Here is a tiny trained network, its code and every weight. The questions are about switching its units off for an input and a target symbol, where a switched-off unit gives its printed mean instead of its output.

import numpy as np


def w(rows, s, z=0):
    codes = np.array(rows[::2]) - 128.0
    scale = np.full(codes.shape[1], s)
    scale[-1] = z or s
    return codes * scale


def f(y):
    return y / 2 * (1 + np.tanh(0.7978845608 * (y + 0.044715 * y**3)))


def softmax(a):
    e = np.exp(a - a.max(-1, keepdims=True))
    return e / e.sum(-1, keepdims=True)


def log_softmax(a):
    a = a - a.max(-1, keepdims=True)
    return a - np.log(np.exp(a).sum(-1, keepdims=True))


def net(x, mask):
    ids = ['ΓΛαδμτ'.index(c) for c in x.split()]
    T = len(ids)
    res = E[ids] + P[:T]
    u = 0
    for l in range(2):
        q, k, v = (res @ M[l].T for M in (Q, K, V))
        z = softmax(np.where(np.tri(T) > 0, q @ k.T / 4**0.5, -1e9)) @ v
        res = res + np.where(mask[u], z, O[l][:, -1]) @ O[l][:, :-1]
        u += 1
        y = f(res @ A[l][:, :-1].T + A[l][:, -1])
        res = res + np.where(mask[u : u + 8], y, B[l][:, -1]) @ B[l][:, :-1]
        u += 8
    return log_softmax(res[-1] @ U[:, :-1].T + U[:, -1])


Q, K, V, O, A, B = {}, {}, {}, {}, {}, {}
E = w([
[250,107,150],'Γ',
[154,132,165],'Λ',
[74,144,170],'α',
[176,223,156],'δ',
[153,178,30],'μ',
[68,214,165],'τ',
],0.019)
P = w([
[101,165,101],'0',
[110,52,89],'1',
[121,91,102],'2',
[124,116,122],'3',
[141,129,146],'4',
[144,147,162],'5',
[158,155,183],'6',
[168,165,202],'7',
[165,181,222],'8',
[188,177,251],'9',
[178,189,254],'10',
],0.006)
Q[0] = w([
[138,166,128],'0.h0',
[110,12,85],'0.h0',
[150,196,128],'0.h0',
[161,186,108],'0.h0',
],0.011)
K[0] = w([
[53,89,1],'0.h0',
[79,65,249],'0.h0',
[62,72,48],'0.h0',
[171,112,99],'0.h0',
],0.007)
V[0] = w([
[118,157,136],'0.h0',
[106,161,140],'0.h0',
[93,106,9],'0.h0',
[193,88,105],'0.h0',
],0.015)
O[0] = w([
[104,214,117,155],'0.h0',
[50,1,177,149],'0.h0',
[165,190,215,254],'0.h0',
[52,152,186,133],'0.h0',
],0.0076,0.0072)
A[0] = w([
[113,102,196,3],'0.n0',
[74,20,154,148],'0.n1',
[130,97,191,122],'0.n2',
[40,132,129,216],'0.n3',
[144,96,26,108],'0.n4',
[49,11,91,109],'0.n5',
[117,187,166,43],'0.n6',
[108,108,2,110],'0.n7',
],0.0096,0.0041)
B[0] = w([
[83,84,96,148],'0.n0',
[55,140,123,154],'0.n1',
[136,64,172,182],'0.n2',
[62,67,139,193],'0.n3',
[79,138,74,130],'0.n4',
[33,182,71,158],'0.n5',
[147,76,86,253],'0.n6',
[100,198,1,137],'0.n7',
],0.0073,0.0055)
Q[1] = w([
[97,112,199],'1.h0',
[208,44,101],'1.h0',
[201,81,45],'1.h0',
[115,216,254],'1.h0',
],0.0078)
K[1] = w([
[131,104,126],'1.h0',
[104,140,105],'1.h0',
[162,149,1],'1.h0',
[140,113,190],'1.h0',
],0.015)
V[1] = w([
[73,192,129],'1.h0',
[89,12,125],'1.h0',
[93,174,227],'1.h0',
[29,176,245],'1.h0',
],0.011)
O[1] = w([
[142,162,72,172],'1.h0',
[164,17,132,90],'1.h0',
[133,55,104,217],'1.h0',
[219,139,12,248],'1.h0',
],0.011,0.013)
A[1] = w([
[210,147,72,80],'1.n0',
[169,95,158,242],'1.n1',
[175,218,175,87],'1.n2',
[3,89,157,239],'1.n3',
[174,137,161,3],'1.n4',
[7,152,160,104],'1.n5',
[207,200,206,26],'1.n6',
[148,92,143,48],'1.n7',
],0.011,0.0059)
B[1] = w([
[2,132,187,251],'1.n0',
[187,182,112,162],'1.n1',
[63,70,163,192],'1.n2',
[237,172,214,142],'1.n3',
[56,140,4,130],'1.n4',
[7,183,246,144],'1.n5',
[140,63,144,175],'1.n6',
[36,114,139,128],'1.n7',
],0.0084,0.02)
U = w([
[202,57,192,117],'Γ',
[245,162,110,254],'Λ',
[139,34,55,196],'α',
[136,142,122,77],'δ',
[100,2,142,16],'μ',
[163,176,43,65],'τ',
],0.0099,0.0059)

Each question gives the input, a string of symbols that net reads in full, and the target symbol t.
The units are the heads (4 rows each of Q, K, V and O) and the neurons (one row each of A and B). Each row of codes is followed by its name. A weight is (code - 128) times the scale printed after its matrix; where a second scale follows, it is the last column's (O, A, B and U).
mask holds one flag per unit, layer by layer, with each layer's heads first. A switched-off unit (its flag False) gives its mean, the last column of its rows in O or B, instead of its output. The means were averaged over made-up inputs and are rounded, as every weight is.
A unit's drop is (log p(t) with every unit on - log p(t) with that unit switched off) / (log p(t) with every unit on - log p(t) with every unit switched off).
The circuit of an input: a set's keep is (log p(t) with only the set's units on - log p(t) with every unit switched off) / (log p(t) with every unit on - log p(t) with every unit switched off). Starting from the 12 units with the biggest drops (on a tie, the unit counted first), units are removed one at a time, each time the one whose removal leaves the highest keep (on an exact tie, the one counted first), for as long as the keep stays at least 0.8.
circuit, biggest first: the units of the circuit, biggest drop first
most important unit: the unit with the biggest drop
k most important neurons: the k neurons with the biggest drops, biggest first
top k neurons in layer l: the k neurons of layer l with the biggest drops, biggest first
drop when u is switched off: that unit's drop, to one decimal
input Γ α Λ Γ α α τ α τ μ τ, target α: circuit, biggest first	(1.h0, 0.n3)
input Γ Γ Λ, target Γ: circuit, biggest first	(1.h0, 1.n3)
input μ μ μ μ, target μ: circuit, biggest first	(1.n2, 1.h0)
input α α Λ Λ Γ τ, target Γ: circuit, biggest first	(1.h0, 0.h0, 1.n3)
input Λ Γ μ τ, target τ: circuit, biggest first	(0.h0, 1.h0)
input μ μ μ Λ α Λ, target Λ: top 2 neurons in layer 1	(1.n1, 1.n2)
input μ μ Λ μ δ δ μ Γ, target μ: 3 most important neurons	(1.n2, 1.n6, 1.n4)
input α Γ Γ μ δ Λ, target Λ: circuit, biggest first	(1.n2, 1.n6)
input α Λ α τ, target α: most important unit	0.n3
input α Γ μ μ τ α α Λ Γ Γ δ, target Γ: 3 most important neurons	(0.n6, 0.n2, 1.n6)
input τ Γ δ Γ α, target Γ: circuit, biggest first	(1.n3, 1.h0, 0.h0)
input τ Γ Λ, target Γ: 2 most important neurons	(1.n3, 1.n5)
input α τ τ Γ α, target Γ: circuit, biggest first	(1.h0, 1.n3, 0.h0)
input μ τ δ μ Γ, target μ: most important unit	1.n2
input δ Γ δ Γ α τ τ α Λ, target α: top 3 neurons in layer 0	(0.n6, 0.n3, 0.n1)
input Λ α τ μ Γ μ Γ δ, target Γ: 2 most important neurons	(0.n6, 1.n0)
input α α μ, target δ: 2 most important neurons	(0.n7, 1.n5)
input τ Λ α, target Λ: 4 most important neurons	(1.n3, 1.n0, 1.n2, 0.n6)
input δ Γ Λ μ δ, target μ: top 4 neurons in layer 1	(1.n2, 1.n6, 1.n0, 1.n1)
input α τ α μ Γ μ μ α Γ μ, target Γ: most important unit	1.h0
input Γ τ Λ μ δ α, target α: top 3 neurons in layer 0	(0.n3, 0.n6, 0.n7)
input α Λ α Λ α, target Λ: top 4 neurons in layer 1	(1.n3, 1.n0, 1.n2, 1.n6)
input τ μ μ, target μ: drop when 1.n2 is switched off	1.3
